Below is a small trained network, with its code and all its weights. Each question gives an input and a target symbol and asks what happens when units are switched off, that is, made to give their printed mean instead of their output.

import numpy as np


def w(rows, s, z=0):
    codes = np.array(rows[::2]) - 128.0
    scale = np.full(codes.shape[1], s)
    scale[-1] = z or s
    return codes * scale


def norm(h):
    return h / np.sqrt((h * h).mean(-1, keepdims=True) + 1e-5)


def softmax(a):
    e = np.exp(a - a.max(-1, keepdims=True))
    return e / e.sum(-1, keepdims=True)


def log_softmax(a):
    a = a - a.max(-1, keepdims=True)
    return a - np.log(np.exp(a).sum(-1, keepdims=True))


def net(x, mask):
    ids = ['γδεμσω'.index(c) for c in x.split()]
    T = len(ids)
    res = E[ids] + P[:T]
    u = 0
    for l in range(3):
        r = norm(res)
        for j in range(2):
            rows = slice(4 * j, 4 * j + 4)
            q, k, v = (r @ M[l][rows].T for M in (Q, K, V))
            z = softmax(np.where(np.tri(T) > 0, q @ k.T / 4**0.5, -1e9)) @ v
            o = O[l][rows]
            res = res + np.where(mask[u + j], z, o[:, -1]) @ o[:, :-1]
        u += 2
    return log_softmax(norm(res)[-1] @ U[:, :-1].T + U[:, -1])


Q, K, V, O = {}, {}, {}, {}
E = w([
[136,74,209,251],'γ',
[136,140,115,63],'δ',
[130,129,120,160],'ε',
[128,145,111,158],'μ',
[134,123,136,159],'σ',
[132,140,129,161],'ω',
],0.025)
P = w([
[107,125,134,114],'0',
[171,123,112,166],'1',
[121,97,89,170],'2',
[61,120,118,155],'3',
[89,154,166,132],'4',
[215,134,128,140],'5',
[185,79,69,153],'6',
[36,118,121,128],'7',
[64,160,171,120],'8',
[226,158,149,125],'9',
[183,74,67,138],'10',
[51,64,84,130],'11',
[5,120,210,114],'12',
],0.013)
Q[0] = w([
[215,98,70,113],'L0H0',
[66,13,8,138],'L0H0',
[5,152,150,104],'L0H0',
[78,50,61,171],'L0H0',
[201,128,146,104],'L0H1',
[54,165,109,128],'L0H1',
[145,143,148,197],'L0H1',
[122,159,22,144],'L0H1',
],0.014)
K[0] = w([
[45,92,52,125],'L0H0',
[9,152,169,120],'L0H0',
[163,239,173,121],'L0H0',
[35,188,184,93],'L0H0',
[45,117,155,91],'L0H1',
[178,97,76,129],'L0H1',
[102,123,153,206],'L0H1',
[108,113,110,140],'L0H1',
],0.015)
V[0] = w([
[93,24,143,133],'L0H0',
[106,194,7,141],'L0H0',
[158,97,141,222],'L0H0',
[109,22,84,96],'L0H0',
[150,112,118,55],'L0H1',
[157,154,133,69],'L0H1',
[236,110,51,153],'L0H1',
[155,62,100,110],'L0H1',
],0.014)
O[0] = w([
[116,92,205,138,101],'L0H0',
[146,125,99,4,179],'L0H0',
[100,84,104,129,245],'L0H0',
[170,79,165,127,52],'L0H0',
[105,83,118,101,12],'L0H1',
[115,139,122,80,40],'L0H1',
[182,103,166,120,184],'L0H1',
[140,108,120,109,93],'L0H1',
],0.018,0.011)
Q[1] = w([
[166,190,112,95],'L1H0',
[90,163,145,151],'L1H0',
[132,127,71,100],'L1H0',
[118,168,143,136],'L1H0',
[167,93,141,177],'L1H1',
[43,122,169,148],'L1H1',
[177,103,1,148],'L1H1',
[57,77,221,120],'L1H1',
],0.008)
K[1] = w([
[186,74,165,66],'L1H0',
[110,161,5,68],'L1H0',
[161,124,86,156],'L1H0',
[184,131,70,109],'L1H0',
[129,61,49,114],'L1H1',
[53,91,141,126],'L1H1',
[161,110,95,188],'L1H1',
[63,102,185,42],'L1H1',
],0.011)
V[1] = w([
[223,97,187,208],'L1H0',
[139,136,201,194],'L1H0',
[254,82,186,199],'L1H0',
[148,238,228,164],'L1H0',
[126,151,208,187],'L1H1',
[213,134,66,96],'L1H1',
[82,89,94,207],'L1H1',
[100,151,44,176],'L1H1',
],0.0067)
O[1] = w([
[39,77,217,130,136],'L1H0',
[56,107,57,44,119],'L1H0',
[165,250,60,132,128],'L1H0',
[98,98,137,50,120],'L1H0',
[242,177,161,157,126],'L1H1',
[53,223,203,247,173],'L1H1',
[208,219,170,2,211],'L1H1',
[163,213,190,175,253],'L1H1',
],0.0042,0.0062)
Q[2] = w([
[102,59,84,114],'L2H0',
[204,41,71,62],'L2H0',
[213,31,28,255],'L2H0',
[132,109,167,198],'L2H0',
[70,156,132,120],'L2H1',
[159,49,192,193],'L2H1',
[174,114,155,50],'L2H1',
[83,93,131,103],'L2H1',
],0.0098)
K[2] = w([
[101,152,189,180],'L2H0',
[156,55,60,186],'L2H0',
[212,135,62,249],'L2H0',
[155,155,154,194],'L2H0',
[155,157,197,87],'L2H1',
[161,108,139,152],'L2H1',
[162,89,75,70],'L2H1',
[130,88,167,115],'L2H1',
],0.013)
V[2] = w([
[187,160,140,85],'L2H0',
[104,137,112,52],'L2H0',
[108,144,244,138],'L2H0',
[37,222,85,102],'L2H0',
[81,162,210,154],'L2H1',
[13,137,216,171],'L2H1',
[146,95,59,190],'L2H1',
[88,134,132,83],'L2H1',
],0.011)
O[2] = w([
[142,23,139,102,155],'L2H0',
[254,94,142,96,46],'L2H0',
[162,125,87,111,22],'L2H0',
[156,64,82,108,248],'L2H0',
[137,104,162,179,121],'L2H1',
[136,118,149,230,67],'L2H1',
[60,133,212,48,254],'L2H1',
[128,206,54,235,43],'L2H1',
],0.0076,0.005)
U = w([
[119,79,140,187,151],'γ',
[242,163,175,164,127],'δ',
[54,131,244,63,58],'ε',
[157,57,66,67,224],'μ',
[138,2,131,239,253],'σ',
[66,230,36,183,30],'ω',
],0.011,0.0064)

Each question gives the input, a string of symbols that net reads in full, and the target symbol t.
The units are the heads (4 rows each of Q, K, V and O). Each row of codes is followed by its name. A weight is (code - 128) times the scale printed after its matrix; where a second scale follows, it is the last column's (O and U).
mask holds one flag per head, layer by layer. A switched-off head (its flag False) gives its mean, the last column of its rows in O, instead of its output. The means were averaged over made-up inputs and are rounded, as every weight is.
A unit's drop is (log p(t) with every unit on - log p(t) with that unit switched off) / (log p(t) with every unit on - log p(t) with every unit switched off).
The circuit of an input: a set's keep is (log p(t) with only the set's units on - log p(t) with every unit switched off) / (log p(t) with every unit on - log p(t) with every unit switched off). Starting from all 6 units, units are removed one at a time, each time the one whose removal leaves the highest keep (on an exact tie, the one counted first), for as long as the keep stays at least 0.8.
units of the circuit, in order: the units of the circuit, biggest drop first
most important unit: the unit with the biggest drop
heads that matter: for each layer, one digit per head in row order, 1 if its drop is at least 0.15 and else 0, layers parted by /
drop of u: that unit's drop, to one decimal
input δ σ σ ε ω γ μ ε δ ε, target μ: heads that matter : 10 / 10 / 00
input ω ω ω ω ω ε ω γ ε, target ε: heads that matter : 11 / 00 / 01
input ω μ ω ε ω, target μ: heads that matter : 10 / 00 / 00
input ω ω ε ω δ ω ω ω ω μ, target ω: most important unit : L0H1
input ε ω ω ε ε ω μ, target ε: units of the circuit, in order : L0H0, L2H0
input ω ω ω ω ε ω ε ω ω σ ω ω ε, target σ: heads that matter : 11 / 00 / 00
input δ ε μ, target δ: heads that matter : 10 / 00 / 00
input ω δ ε ε ω ω ω γ δ δ ε μ, target δ: units of the circuit, in order : L0H0, L0H1
input ω μ μ ε δ ε, target μ: heads that matter : 10 / 00 / 00
input ω ε ω δ ω, target ε: units of the circuit, in order : L0H0, L0H1
input σ ω σ ω, target σ: heads that matter : 10 / 00 / 01
input ε ε ε ω ω σ σ μ σ σ, target σ: heads that matter : 11 / 00 / 00
input ω ω ω μ ω μ σ ω σ, target μ: heads that matter : 11 / 00 / 00
input ε δ σ ω ω ω δ ε ω ω ε ω μ, target ω: units of the circuit, in order : L0H0
input ω ω γ σ ω ε δ ω ε ω ε, target ω: heads that matter : 01 / 00 / 00
input σ μ ω ω δ ε, target ω: heads that matter : 01 / 01 / 00
input ω σ ω ω μ σ ε ε μ ω δ ω, target μ: heads that matter : 11 / 00 / 00
input σ ω ε δ σ ω δ ω, target σ: heads that matter : 10 / 00 / 00
input σ δ μ ω ω δ δ ω μ ω ω μ, target μ: drop of L0H1 : 0.5
input ω δ ω ω σ, target δ: drop of L2H1 : 0.0
input ω δ ω μ ε σ, target ω: drop of L0H1 : 1.7
input γ ε ω ω ε ε ω σ, target ε: most important unit : L0H1
